Below is a small trained network, with its code and all its weights. Each question gives an input and a class and asks what happens when units are switched off, that is, made to give their printed mean instead of their output.

import numpy as np


def w(rows, s, z=0):
    codes = np.array(rows[::2]) - 128.0
    scale = np.full(codes.shape[1], s)
    scale[-1] = z or s
    return codes * scale


def f(y):
    return np.maximum(y, 0)


def log_softmax(a):
    a = a - a.max(-1, keepdims=True)
    return a - np.log(np.exp(a).sum(-1, keepdims=True))


def net(x, mask):
    res = np.array(x, float).reshape(1, 4) / 4 @ E
    y = f(res @ A[0][:, :-1].T + A[0][:, -1])
    res = res + np.where(mask, y, B[0][:, -1]) @ B[0][:, :-1]
    return log_softmax(res[-1] @ U[:, :-1].T + U[:, -1])


A, B = {}, {}
E = w([
[113,145,151,126,250,193,45,91,30],'x0',
[64,46,99,86,108,173,109,93,147],'x1',
[192,163,124,194,81,168,65,150,182],'x2',
[141,193,43,97,177,144,144,207,159],'x3',
],0.011)
A[0] = w([
[138,198,154,147,233,66,213,129,59,121],'N0',
[108,96,116,150,183,204,48,143,23,149],'N1',
[46,3,254,153,98,65,147,56,100,240],'N2',
[119,172,109,135,37,114,147,136,177,113],'N3',
[77,13,67,102,93,161,104,95,143,107],'N4',
[217,134,180,229,116,175,76,54,133,187],'N5',
[188,183,128,224,164,122,96,210,144,93],'N6',
[165,133,93,121,108,105,225,214,205,255],'N7',
],0.009,0.0049)
B[0] = w([
[182,111,149,119,219,116,158,119,220,209],'N0',
[113,190,110,113,121,179,78,63,44,239],'N1',
[58,62,122,227,67,135,83,104,65,246],'N2',
[94,73,110,163,101,111,52,202,99,196],'N3',
[122,109,154,130,79,51,231,131,193,188],'N4',
[44,200,250,73,155,102,147,93,170,220],'N5',
[100,144,170,201,141,91,116,139,130,207],'N6',
[194,111,104,152,59,49,167,183,173,254],'N7',
],0.012,0.014)
U = w([
[178,179,130,134,132,56,145,145,240,77],'0',
[167,146,53,62,113,214,2,120,25,3],'1',
[138,45,75,221,67,85,94,223,160,164],'2',
[17,136,137,195,60,104,53,67,28,181],'3',
[106,161,170,70,226,162,94,122,163,137],'4',
],0.009,0.003)

Each question gives the input, the list of numbers given to net, and the class t.
The units are the neurons (one row each of A and B). Each row of codes is followed by its name. A weight is (code - 128) times the scale printed after its matrix; where a second scale follows, it is the last column's (A, B and U).
mask holds one flag per neuron, in row order. A switched-off neuron (its flag False) gives its mean, the last column of its row in B, instead of its output. The means were averaged over made-up inputs and are rounded, as every weight is.
A unit's drop is (log p(t) with every unit on - log p(t) with that unit switched off) / (log p(t) with every unit on - log p(t) with every unit switched off).
The circuit of an input: a set's keep is (log p(t) with only the set's units on - log p(t) with every unit switched off) / (log p(t) with every unit on - log p(t) with every unit switched off). Starting from all 8 units, units are removed one at a time, each time the one whose removal leaves the highest keep (on an exact tie, the one counted first), for as long as the keep stays at least 0.8.
circuit, biggest first: the units of the circuit, biggest drop first
most important unit: the unit with the biggest drop
top k neurons: the k neurons with the biggest drops, biggest first
drop of u: that unit's drop, to one decimal
input [-1,4,2,-1], class 2: top 3 neurons -> [N1 N5 N4]
input [1,-7,-7,-2], class 4: top 2 neurons -> [N0 N7]
input [0,8,2,7], class 0: top 4 neurons -> [N2 N3 N4 N6]
input [4,4,-4,5], class 1: circuit, biggest first -> [N5 N1 N2]
input [4,4,8,2], class 4: top 3 neurons -> [N2 N5 N3]
input [-4,-6,7,-3], class 0: top 2 neurons -> [N5 N2]
input [3,-3,8,-3], class 4: top 4 neurons -> [N2 N5 N3 N7]
input [5,-3,5,0], class 4: top 3 neurons -> [N2 N5 N3]
input [-3,-3,-7,0], class 2: circuit, biggest first -> [N5]
input [2,-4,6,3], class 0: top 3 neurons -> [N2 N1 N6]
input [3,-4,-5,0], class 4: circuit, biggest first -> [N0 N7]
input [6,5,6,5], class 1: circuit, biggest first -> [N2 N1]
input [3,5,8,5], class 4: top 2 neurons -> [N2 N3]
input [0,-4,-1,3], class 0: top 3 neurons -> [N2 N3 N0]
input [-3,0,8,-3], class 0: top 3 neurons -> [N5 N2 N1]
input [3,0,-4,8], class 4: most important unit -> N4
input [6,-7,7,6], class 4: top 2 neurons -> [N7 N2]
input [-7,-5,-6,-6], class 2: top 2 neurons -> [N1 N7]
input [-5,1,-4,-4], class 2: top 3 neurons -> [N1 N5 N4]
input [8,-4,2,3], class 4: top 2 neurons -> [N0 N2]
input [6,-3,-4,1], class 4: most important unit -> N0
input [2,-8,2,-5], class 4: drop of N4 -> 0.0
input [3,5,4,4], class 1: drop of N2 -> 0.5
input [1,-6,1,4], class 0: drop of N2 -> 0.2
input [0,-7,2,-2], class 0: drop of N1 -> 0.1
